Small tables with named rows and columns. After each table, cells are looked up by row and column.

katofut:
          peg  fulare   vel
keku     6205    5803   139
sedapa   6813    6248  4344
kupif    6911    4374  2385
mipa     6267    6334  1905
nozezel  7252    3323  3776
gipi     6500    3408  4769
kuvupez  6664    6295  7164
radisi   6725    5960  2671
zalot    5895    4300  3338
kozeru   6819    6437  7343
gav      6511    5125  9147
kefek    6207    3250  5427
vum      6243    5029  3541
gog      7763    4881  8718

peg of kupif = 6911
fulare of zalot = 4300
vel of keku = 139
vel of kuvupez = 7164
fulare of gav = 5125
vel of mipa = 1905
peg of keku = 6205
vel of gipi = 4769
fulare of kupif = 4374
peg of vum = 6243
fulare of sedapa = 6248
vel of kefek = 5427
peg of kuvupez = 6664
fulare of vum = 5029
peg of kefek = 6207
vel of nozezel = 3776
vel of kupif = 2385
peg of gog = 7763
vel of kozeru = 7343

molefu:
,lesoz,zaposef,rusiza,sozuv,sugo,tudu,vivi,sofumun
lop,126,127,127,127,127,127,127,127
vog,141,102,109,112,131,138,127,132
zomaru,222,171,129,159,53,154,84,171
getile,127,126,127,127,127,126,127,127
botad,127,127,127,126,126,126,127,127
dula,149,107,138,138,142,127,138,126
bop,131,168,166,66,113,158,233,176
nof,129,133,113,132,114,125,141,104
vum,221,171,129,158,53,155,84,171
dup,188,90,70,141,105,136,197,48
mel,153,99,118,126,134,134,141,121
zef,83,124,126,187,136,254,130,120
nuso,132,167,165,65,113,158,234,176
zopir,123,142,114,132,110,123,139,102

nof, rusiza -> 113
nof, zaposef -> 133
getile, sugo -> 127
zopir, sugo -> 110
getile, sozuv -> 127
getile, rusiza -> 127
zef, lesoz -> 83
bop, lesoz -> 131
zomaru, tudu -> 154

Table bap
,todaso,pek,fimana,gof,moraz,tul,fakip,pepabe,lilor,bur
sav,203,174,123,221,130,200,84,89,62,127
tov,203,170,123,221,133,200,91,90,64,128
bopo,129,148,151,156,147,155,130,135,144,152
nebalub,147,153,149,152,152,158,143,155,146,156

What is the gof of bopo in bap? 156
What is the gof of tov in bap? 221
What is the bur of bopo in bap? 152
What is the fakip of tov in bap? 91
What is the pepabe of tov in bap? 90
What is the pek of bopo in bap? 148
What is the bur of nebalub in bap? 156
What is the lilor of tov in bap? 64
What is the pek of nebalub in bap? 153
What is the bur of sav in bap? 127
What is the tul of sav in bap? 200
What is the fimana of sav in bap? 123
What is the bur of tov in bap? 128
What is the todaso of tov in bap? 203
What is the pepabe of nebalub in bap? 155

medur =
         riluran  lufuv  mize  bakub  vovumem  rutodo
rikiret     -0.5   -0.6   0.5    0.2      0.6    -0.4
vugar        3.2    6.7  -2.2    3.4     -2.3     2.4
buv         -1.4    3.1   2.6   -1.5      1.9     1.6
funef        4.9    3.8  -0.7    1.7     -0.7     3.4
tida         0.0    2.0   0.3    0.6      0.0     0.3
nazubo       1.3   -5.4   5.8   -5.1      6.0     3.3
puli         0.3    0.1   1.7   -0.7      1.7     1.2
pumago      -3.8   -1.5  -0.6    1.0     -0.6    -3.8
boveka      -1.8    7.7  -2.0    3.1     -3.0    -1.0

puli, bakub => -0.7
puli, riluran => 0.3
vugar, riluran => 3.2
pumago, bakub => 1.0
buv, riluran => -1.4
boveka, rutodo => -1.0
vugar, lufuv => 6.7
funef, bakub => 1.7
tida, riluran => 0.0
tida, vovumem => 0.0
pumago, rutodo => -3.8
pumago, riluran => -3.8

razepon =
columns: lani, kazusok, lod
fuz: [89.3, 55.4, 86.6]
zan: [99.5, 67.9, 61.3]
dugire: [17.5, 82.1, 60.5]

kazusok of zan: 67.9
kazusok of fuz: 55.4
lod of fuz: 86.6
lani of zan: 99.5
lani of fuz: 89.3
lod of zan: 61.3
lod of dugire: 60.5
lani of dugire: 17.5

big =
fields: boba, rozese, pala, kitik, kavi, kamudu, bota, tib, maba
kopef: [6.66, 4.12, 6.33, 6.87, 8.06, 4.36, 4.73, 6.12, 6.60]
tebi: [6.03, 8.36, 4.88, 5.72, 5.24, 7.02, 3.31, 1.31, 6.34]
zufel: [3.51, 7.24, 4.58, 3.84, 2.32, 6.47, 4.85, 2.53, 4.12]
nuvegap: [2.47, 2.93, 4.91, 3.63, 1.94, 5.15, 6.02, 6.65, 2.56]
lezi: [4.28, 1.20, 5.63, 5.28, 5.02, 4.36, 5.73, 8.46, 3.90]

kavi of tebi: 5.24
maba of nuvegap: 2.56
rozese of zufel: 7.24
kamudu of zufel: 6.47
kitik of tebi: 5.72
kitik of nuvegap: 3.63
tib of nuvegap: 6.65
bota of zufel: 4.85
bota of lezi: 5.73
maba of tebi: 6.34
boba of zufel: 3.51
rozese of kopef: 4.12
pala of nuvegap: 4.91
bota of nuvegap: 6.02
Which row has the largest kitik? kopef

gotu:
|  | balo | kuzu |
|---|---|---|
| kis | 1582 | 6905 |
| zul | 17 | 9822 |
| viv | 7874 | 2312 |
| bel | 8354 | 903 |
| gikenas | 218 | 9457 |
| gis | 7882 | 2540 |

balo of gikenas is 218
kuzu of viv is 2312
kuzu of zul is 9822
kuzu of bel is 903
balo of kis is 1582
balo of zul is 17
kuzu of kis is 6905
balo of viv is 7874
kuzu of gis is 2540
kuzu of gikenas is 9457
balo of bel is 8354
balo of gis is 7882

lufos
|  | fiso | fipu | motuge | sazug | bif | sal | vamoko | midase |
|---|---|---|---|---|---|---|---|---|
| piz | -581 | 362 | -2632 | -573 | 876 | -3336 | 5155 | -2302 |
| nav | 3221 | 1584 | -1022 | -1828 | -915 | 294 | -2587 | -3130 |
| rif | 1513 | 656 | -457 | 1887 | -2643 | -3575 | -6931 | 663 |
| koti | -4721 | -8353 | -2400 | -2305 | 485 | -3237 | -3690 | -3907 |
| zam | 2542 | 1995 | 2582 | 216 | -3576 | -1801 | 3367 | -5381 |
| givupe | -531 | -4418 | 1342 | 1357 | -3547 | -5447 | -5826 | -4473 |
| kedig | -630 | 1495 | -6389 | 888 | 2888 | -5090 | 141 | 3200 |
| numef | 1525 | -2371 | 1927 | -779 | -2932 | -3074 | 163 | -8239 |
| limube | 1572 | 500 | -697 | 1762 | -2508 | -3453 | -7774 | 840 |
| mim | -1163 | -417 | -3684 | -337 | 1731 | -4711 | 5500 | -2337 |
| ger | 3930 | 146 | -4591 | -2840 | 2099 | -1490 | -4120 | -4533 |
| zuga | 1304 | 3681 | -4835 | -647 | 2380 | -2353 | 4267 | 551 |

What is the vamoko of nav in lufos? -2587
What is the fipu of numef in lufos? -2371
What is the midase of ger in lufos? -4533
What is the midase of kedig in lufos? 3200
What is the fipu of koti in lufos? -8353
What is the sazug of rif in lufos? 1887
What is the motuge of zam in lufos? 2582
What is the midase of nav in lufos? -3130
What is the sal of kedig in lufos? -5090
What is the vamoko of mim in lufos? 5500
What is the sal of mim in lufos? -4711
What is the sal of limube in lufos? -3453
What is the sazug of kedig in lufos? 888
What is the bif of koti in lufos? 485

